Below is a small trained network, with its code and all its weights. Each question gives an input and a target symbol and asks what happens when units are switched off, that is, made to give their printed mean instead of their output.

import numpy as np


def w(rows, s, z=0):
    codes = np.array(rows[::2]) - 128.0
    scale = np.full(codes.shape[1], s)
    scale[-1] = z or s
    return codes * scale


def f(y):
    return np.maximum(y, 0)


def softmax(a):
    e = np.exp(a - a.max(-1, keepdims=True))
    return e / e.sum(-1, keepdims=True)


def log_softmax(a):
    a = a - a.max(-1, keepdims=True)
    return a - np.log(np.exp(a).sum(-1, keepdims=True))


def net(x, mask):
    ids = ['ΠΣαγεζθτ'.index(c) for c in x.split()]
    T = len(ids)
    res = E[ids] + P[:T]
    u = 0
    for l in range(3):
        q, k, v = (res @ M[l].T for M in (Q, K, V))
        z = softmax(np.where(np.tri(T) > 0, q @ k.T / 3**0.5, -1e9)) @ v
        res = res + np.where(mask[u], z, O[l][:, -1]) @ O[l][:, :-1]
        u += 1
        y = f(res @ A[l][:, :-1].T + A[l][:, -1])
        res = res + np.where(mask[u : u + 4], y, B[l][:, -1]) @ B[l][:, :-1]
        u += 4
    return log_softmax(res[-1] @ U[:, :-1].T + U[:, -1])


Q, K, V, O, A, B = {}, {}, {}, {}, {}, {}
E = w([
[159,162,135,90,82,113,163,196,66,215,143],'Π',
[174,62,145,51,157,96,136,109,196,134,170],'Σ',
[158,101,61,168,80,33,112,62,147,63,104],'α',
[166,152,170,125,76,184,165,44,194,159,148],'γ',
[132,51,118,93,141,173,190,106,97,128,56],'ε',
[83,92,187,98,119,87,169,182,125,61,121],'ζ',
[151,151,51,206,193,191,66,190,79,108,181],'θ',
[1,170,92,120,86,116,115,109,198,123,112],'τ',
],0.0095)
P = w([
[103,88,240,46,66,150,4,95,41,126,67],'0',
[136,147,109,105,165,111,135,99,183,120,102],'1',
[141,115,74,131,102,104,148,142,170,127,133],'2',
[133,116,54,157,109,108,170,149,175,133,141],'3',
[135,119,29,137,106,85,191,166,168,117,159],'4',
[135,113,39,177,96,103,210,148,164,134,189],'5',
[121,101,4,148,100,111,220,150,161,88,213],'6',
[111,119,7,163,77,103,231,139,138,65,237],'7',
],0.0038)
Q[0] = w([
[171,153,24,208,99,87,113,168,83,116,237],'L0H1',
[126,170,174,136,182,173,62,165,68,146,113],'L0H1',
[100,133,2,233,150,164,126,135,125,58,143],'L0H1',
],0.0089)
K[0] = w([
[82,110,141,152,226,255,76,146,178,54,231],'L0H1',
[116,89,217,81,71,106,131,39,193,82,108],'L0H1',
[183,120,199,114,187,244,41,161,101,141,236],'L0H1',
],0.0065)
V[0] = w([
[132,71,15,184,164,39,74,45,206,21,119],'L0H1',
[135,199,51,228,163,169,109,205,91,136,156],'L0H1',
[85,156,47,189,231,223,87,253,95,146,199],'L0H1',
],0.005)
O[0] = w([
[191,138,23,185,154,129,129,236,251,186,51,208],'L0H1',
[110,133,87,215,251,201,183,114,115,93,183,197],'L0H1',
[95,146,75,165,254,197,121,161,80,119,219,252],'L0H1',
],0.0053,0.00023)
A[0] = w([
[219,108,137,126,97,25,45,81,97,80,127,88],'L0N1',
[155,83,151,126,146,96,240,80,140,59,199,204],'L0N2',
[162,124,139,76,88,113,241,245,181,223,117,249],'L0N3',
[200,83,132,129,112,149,148,4,155,135,93,156],'L0N4',
],0.0036,0.0012)
B[0] = w([
[235,93,124,143,133,8,29,112,71,92,144,182],'L0N1',
[89,122,96,67,130,118,252,115,173,83,182,197],'L0N2',
[164,131,86,125,6,86,250,238,196,188,110,252],'L0N3',
[230,81,108,120,126,146,141,31,168,123,99,186],'L0N4',
],0.0039,0.0036)
Q[1] = w([
[101,189,101,228,251,204,73,183,88,123,176],'L1H1',
[159,168,82,65,26,115,223,179,6,255,153],'L1H1',
[132,95,108,35,13,94,248,157,160,161,179],'L1H1',
],0.0057)
K[1] = w([
[93,114,222,72,92,123,27,49,152,109,93],'L1H1',
[102,106,76,203,225,175,189,69,111,68,255],'L1H1',
[136,148,72,194,201,167,160,171,43,110,222],'L1H1',
],0.0065)
V[1] = w([
[131,210,111,92,110,54,88,255,124,200,220],'L1H1',
[214,142,144,109,71,67,116,52,150,166,119],'L1H1',
[33,109,171,66,109,117,176,104,184,124,128],'L1H1',
],0.0056)
O[1] = w([
[126,193,99,17,105,83,132,154,129,80,255,195],'L1H1',
[176,182,144,90,64,144,115,99,101,191,123,254],'L1H1',
[194,88,204,47,140,139,78,196,136,136,76,144],'L1H1',
],0.006,0.0041)
A[1] = w([
[92,138,155,120,123,111,112,118,66,85,155,180],'L1N1',
[116,254,148,110,71,184,81,79,117,183,173,247],'L1N2',
[156,115,149,107,96,102,87,136,162,136,79,145],'L1N3',
[181,135,221,87,93,116,85,79,93,152,157,120],'L1N4',
],0.0052,0.0015)
B[1] = w([
[88,138,123,125,109,87,121,127,97,86,129,158],'L1N1',
[103,255,139,119,68,128,99,83,105,199,193,254],'L1N2',
[121,108,151,183,121,144,35,150,145,117,107,241],'L1N3',
[149,129,207,153,169,130,77,135,92,125,200,252],'L1N4',
],0.0051,0.004)
Q[2] = w([
[155,104,173,117,93,99,60,6,72,127,70],'L2H1',
[173,68,185,59,63,1,91,100,143,85,103],'L2H1',
[174,187,171,88,48,69,122,187,74,186,132],'L2H1',
],0.0085)
K[2] = w([
[121,179,63,156,91,111,141,103,249,177,59],'L2H1',
[131,112,80,136,99,84,237,150,254,106,114],'L2H1',
[90,164,105,114,107,91,183,61,184,82,199],'L2H1',
],0.0083)
V[2] = w([
[120,216,114,136,97,216,150,36,172,242,144],'L2H1',
[2,181,126,152,84,83,117,64,109,75,156],'L2H1',
[174,120,64,156,196,129,121,76,155,77,219],'L2H1',
],0.0058)
O[2] = w([
[46,64,141,129,81,253,168,72,148,210,130,217],'L2H1',
[116,126,34,155,40,181,54,155,185,48,62,140],'L2H1',
[207,62,167,154,59,85,80,87,126,144,178,3],'L2H1',
],0.0068,0.0041)
A[2] = w([
[195,81,103,209,45,59,1,128,151,58,134,227],'L2N1',
[193,242,131,99,182,40,141,207,144,11,66,189],'L2N2',
[233,79,211,128,157,4,167,117,45,171,191,254],'L2N3',
[188,106,173,91,47,130,47,126,240,172,119,222],'L2N4',
],0.0044,0.0004)
B[2] = w([
[158,170,77,115,122,82,194,83,1,185,31,232],'L2N1',
[204,120,235,208,61,147,195,131,157,47,103,199],'L2N2',
[107,1,57,48,215,118,66,200,183,156,97,211],'L2N3',
[136,119,100,230,158,78,68,106,168,110,158,254],'L2N4',
],0.0055,0.0051)
U = w([
[51,126,33,129,103,164,27,185,231,65,62,169],'Π',
[126,219,118,2,108,114,172,133,16,145,216,179],'Σ',
[169,64,217,234,61,199,143,85,171,142,198,118],'α',
[102,34,127,61,139,206,196,138,70,167,4,150],'γ',
[76,190,169,196,228,78,151,104,99,158,128,9],'ε',
[171,158,212,173,107,121,155,171,159,55,115,111],'ζ',
[186,136,70,184,93,73,117,75,89,146,77,142],'θ',
[135,69,127,93,181,73,51,156,186,162,203,113],'τ',
],0.0038,0.0014)

Each question gives the input, a string of symbols that net reads in full, and the target symbol t.
The units are the heads (3 rows each of Q, K, V and O) and the neurons (one row each of A and B). Each row of codes is followed by its name. A weight is (code - 128) times the scale printed after its matrix; where a second scale follows, it is the last column's (O, A, B and U).
mask holds one flag per unit, layer by layer, with each layer's heads first. A switched-off unit (its flag False) gives its mean, the last column of its rows in O or B, instead of its output. The means were averaged over made-up inputs and are rounded, as every weight is.
A unit's drop is (log p(t) with every unit on - log p(t) with that unit switched off) / (log p(t) with every unit on - log p(t) with every unit switched off).
The circuit of an input: a set's keep is (log p(t) with only the set's units on - log p(t) with every unit switched off) / (log p(t) with every unit on - log p(t) with every unit switched off). Starting from the 12 units with the biggest drops (on a tie, the unit counted first), units are removed one at a time, each time the one whose removal leaves the highest keep (on an exact tie, the one counted first), for as long as the keep stays at least 0.8.
units of the circuit, in order: the units of the circuit, biggest drop first
top k neurons: the k neurons with the biggest drops, biggest first
top k neurons in layer l: the k neurons of layer l with the biggest drops, biggest first
input Π α Π, target θ: top 3 neurons in layer 0 : L0N2, L0N3, L0N1
input θ ε ε ε Σ, target θ: units of the circuit, in order : L1H1, L2H1, L0H1, L2N1
input ε Π θ α γ Π α τ, target ε: units of the circuit, in order : L0H1, L2H1, L1H1, L1N4
input τ τ Π Π Π θ ζ, target τ: top neuron : L2N3
input Π α θ α Σ γ ζ, target Π: top 2 neurons in layer 1 : L1N2, L1N1
input ζ ε α γ τ θ, target ζ: top 2 neurons : L2N2, L1N4
input θ α ε γ τ Σ, target θ: units of the circuit, in order : L2H1, L1H1, L0H1, L2N1
input ε α Π α ζ, target ζ: top 2 neurons : L2N2, L1N2
input ε α α θ γ Σ, target ε: units of the circuit, in order : L1H1, L0H1, L2H1, L1N4
input τ α θ ζ Π ζ Π, target τ: units of the circuit, in order : L0H1, L2H1, L2N3, L1H1
input θ α α Π τ τ, target θ: units of the circuit, in order : L2H1, L1H1, L2N1, L0H1
input θ Σ Π ζ τ, target θ: units of the circuit, in order : L2H1, L1H1, L0H1, L2N1
input θ Σ γ α α, target θ: units of the circuit, in order : L2H1, L1H1, L2N1, L0H1
input α α Π θ ε, target α: units of the circuit, in order : L2H1, L1H1, L0H1
input α ζ α α Σ α, target τ: top 3 neurons in layer 0 : L0N3, L0N1, L0N4
input ε τ θ Π τ α ζ, target ε: units of the circuit, in order : L0H1, L1H1, L2H1, L1N4
input ε Π Π θ α Π ε ε, target ε: units of the circuit, in order : L1H1, L0H1, L2H1
input α ζ α ε Π θ Π Σ, target α: top 2 neurons : L0N1, L1N2
input Π Σ Π, target τ: top neuron : L0N2
input θ ζ Π Σ ε, target θ: top neuron : L2N1
input α ζ ε α γ θ, target α: units of the circuit, in order : L2H1, L0H1, L1H1
input α Π Π τ θ γ Π Π, target α: top 2 neurons in layer 0 : L0N1, L0N3
input γ ζ γ ε γ γ ε θ, target γ: top 2 neurons : L1N4, L1N2
